Below are the code and all the weights of a small trained network. Each question names an input and a target symbol and asks about switching units off, where a switched-off unit gives its printed mean instead of its output.

import numpy as np


def w(rows, s, z=0):
    codes = np.array(rows[::2]) - 128.0
    scale = np.full(codes.shape[1], s)
    scale[-1] = z or s
    return codes * scale


def f(y):
    return y / 2 * (1 + np.tanh(0.7978845608 * (y + 0.044715 * y**3)))


def softmax(a):
    e = np.exp(a - a.max(-1, keepdims=True))
    return e / e.sum(-1, keepdims=True)


def log_softmax(a):
    a = a - a.max(-1, keepdims=True)
    return a - np.log(np.exp(a).sum(-1, keepdims=True))


def net(x, mask):
    ids = ['βεηστω'.index(c) for c in x.split()]
    T = len(ids)
    res = E[ids] + P[:T]
    q, k, v = (res @ M[0].T for M in (Q, K, V))
    z = softmax(np.where(np.tri(T) > 0, q @ k.T / 4**0.5, -1e9)) @ v
    res = res + np.where(mask[0], z, O[0][:, -1]) @ O[0][:, :-1]
    y = f(res @ A[0][:, :-1].T + A[0][:, -1])
    res = res + np.where(mask[1:25], y, B[0][:, -1]) @ B[0][:, :-1]
    return log_softmax(res[-1] @ U[:, :-1].T + U[:, -1])


Q, K, V, O, A, B = {}, {}, {}, {}, {}, {}
E = w([
[107,139,92,67],'β',
[138,140,147,78],'ε',
[78,170,131,66],'η',
[191,90,155,104],'σ',
[222,104,254,126],'τ',
[66,193,253,122],'ω',
],0.0071)
P = w([
[91,37,156,16],'0',
[180,222,134,85],'1',
[222,219,59,149],'2',
[71,85,122,169],'3',
[146,235,254,131],'4',
[168,180,62,214],'5',
[163,65,107,156],'6',
],0.0081)
Q[0] = w([
[159,185,78,252],'head 1',
[108,94,148,118],'head 1',
[153,174,136,110],'head 1',
[148,129,102,166],'head 1',
],0.03)
K[0] = w([
[97,151,149,251],'head 1',
[134,142,105,116],'head 1',
[106,99,153,110],'head 1',
[128,118,126,163],'head 1',
],0.031)
V[0] = w([
[52,168,137,94],'head 1',
[158,130,88,95],'head 1',
[153,134,249,128],'head 1',
[170,46,115,140],'head 1',
],0.018)
O[0] = w([
[156,103,221,223,182],'head 1',
[122,95,129,98,151],'head 1',
[4,189,98,188,254],'head 1',
[77,169,131,32,118],'head 1',
],0.015,0.0064)
A[0] = w([
[158,124,33,132,128],'neuron 1',
[138,48,99,52,128],'neuron 2',
[187,156,127,183,142],'neuron 3',
[148,113,174,77,112],'neuron 4',
[196,132,177,84,115],'neuron 5',
[134,152,146,89,93],'neuron 6',
[220,167,115,114,195],'neuron 7',
[100,75,150,149,121],'neuron 8',
[250,170,98,159,1],'neuron 9',
[37,85,140,108,55],'neuron 10',
[148,167,62,119,113],'neuron 11',
[146,163,148,146,97],'neuron 12',
[145,58,90,188,115],'neuron 13',
[190,179,185,109,135],'neuron 14',
[121,88,133,159,100],'neuron 15',
[135,222,112,98,57],'neuron 16',
[57,41,65,89,119],'neuron 17',
[169,174,171,45,113],'neuron 18',
[189,154,154,149,39],'neuron 19',
[183,105,114,121,70],'neuron 20',
[183,88,114,115,105],'neuron 21',
[138,106,160,111,158],'neuron 22',
[139,144,127,126,99],'neuron 23',
[157,199,108,176,37],'neuron 24',
],0.012,0.0077)
B[0] = w([
[118,51,79,126,156],'neuron 1',
[110,209,7,176,161],'neuron 2',
[231,137,80,108,253],'neuron 3',
[189,56,153,98,151],'neuron 4',
[165,75,119,62,162],'neuron 5',
[152,90,150,165,136],'neuron 6',
[124,231,92,70,163],'neuron 7',
[142,143,150,64,193],'neuron 8',
[31,118,252,204,135],'neuron 9',
[163,85,91,33,207],'neuron 10',
[130,88,90,74,167],'neuron 11',
[150,136,84,139,176],'neuron 12',
[54,169,166,89,197],'neuron 13',
[42,158,69,129,176],'neuron 14',
[119,118,123,78,171],'neuron 15',
[113,44,108,240,202],'neuron 16',
[148,166,217,127,206],'neuron 17',
[168,94,248,150,175],'neuron 18',
[91,72,80,184,142],'neuron 19',
[146,50,185,173,123],'neuron 20',
[135,103,231,179,134],'neuron 21',
[76,125,115,83,159],'neuron 22',
[143,114,123,151,113],'neuron 23',
[204,58,152,142,223],'neuron 24',
],0.02,0.006)
U = w([
[105,125,124,63,201],'β',
[64,193,110,168,254],'ε',
[97,180,3,116,142],'η',
[90,102,151,172,48],'σ',
[95,85,48,145,28],'τ',
[162,132,90,160,63],'ω',
],0.005,0.0042)

Each question gives the input, a string of symbols that net reads in full, and the target symbol t.
The units are the heads (4 rows each of Q, K, V and O) and the neurons (one row each of A and B). Each row of codes is followed by its name. A weight is (code - 128) times the scale printed after its matrix; where a second scale follows, it is the last column's (O, A, B and U).
mask holds one flag per unit, heads first, then neurons. A switched-off unit (its flag False) gives its mean, the last column of its rows in O or B, instead of its output. The means were averaged over made-up inputs and are rounded, as every weight is.
A unit's drop is (log p(t) with every unit on - log p(t) with that unit switched off) / (log p(t) with every unit on - log p(t) with every unit switched off).
The circuit of an input: a set's keep is (log p(t) with only the set's units on - log p(t) with every unit switched off) / (log p(t) with every unit on - log p(t) with every unit switched off). Starting from the 12 units with the biggest drops (on a tie, the unit counted first), units are removed one at a time, each time the one whose removal leaves the highest keep (on an exact tie, the one counted first), for as long as the keep stays at least 0.8.
units of the circuit, in order: the units of the circuit, biggest drop first
most important unit: the unit with the biggest drop
k most important neurons: the k neurons with the biggest drops, biggest first
drop when u is switched off: that unit's drop, to one decimal
input β ε η σ ω β, target ω: most important unit -> neuron 24
input τ σ β, target τ: units of the circuit, in order -> [head 1; neuron 16; neuron 11]
input τ τ σ β, target β: units of the circuit, in order -> [neuron 17; neuron 10; head 1]
input τ σ ε σ ω σ, target ω: units of the circuit, in order -> [neuron 24; neuron 3; head 1]
input ω ε ε ω η, target ω: units of the circuit, in order -> [head 1; neuron 24; neuron 3]
input σ ω σ ω τ, target σ: units of the circuit, in order -> [head 1; neuron 18; neuron 16; neuron 3]
input τ ε β η ω τ, target ω: units of the circuit, in order -> [neuron 24; head 1; neuron 3]
input ω σ η ω β, target ω: units of the circuit, in order -> [head 1; neuron 24; neuron 3]
input τ σ σ σ ω, target τ: units of the circuit, in order -> [head 1; neuron 16; neuron 10]
input σ τ η, target τ: units of the circuit, in order -> [head 1; neuron 16; neuron 11; neuron 1]
input τ β η, target τ: 2 most important neurons -> [neuron 16; neuron 11]
input τ σ σ, target τ: units of the circuit, in order -> [head 1; neuron 16; neuron 1]
input η β ε β σ ω, target ω: units of the circuit, in order -> [head 1; neuron 3]
input η ω β τ ω, target η: most important neuron -> [neuron 14]
input η τ ε β σ β σ, target ε: 2 most important neurons -> [neuron 10; neuron 3]
input τ β β ω ε, target τ: units of the circuit, in order -> [head 1; neuron 16; neuron 10]
input η σ τ τ σ β, target τ: 3 most important neurons -> [neuron 16; neuron 11; neuron 1]
input σ σ β η β β, target ε: 3 most important neurons -> [neuron 9; neuron 7; neuron 13]
input β η β, target ε: 4 most important neurons -> [neuron 9; neuron 7; neuron 13; neuron 14]
input σ σ σ σ, target η: most important neuron -> [neuron 2]
input β β β ω, target β: drop when neuron 4 is switched off -> 0.1
input σ η τ, target τ: drop when neuron 1 is switched off -> 0.2
input ω β ε, target ω: drop when neuron 24 is switched off -> 0.5
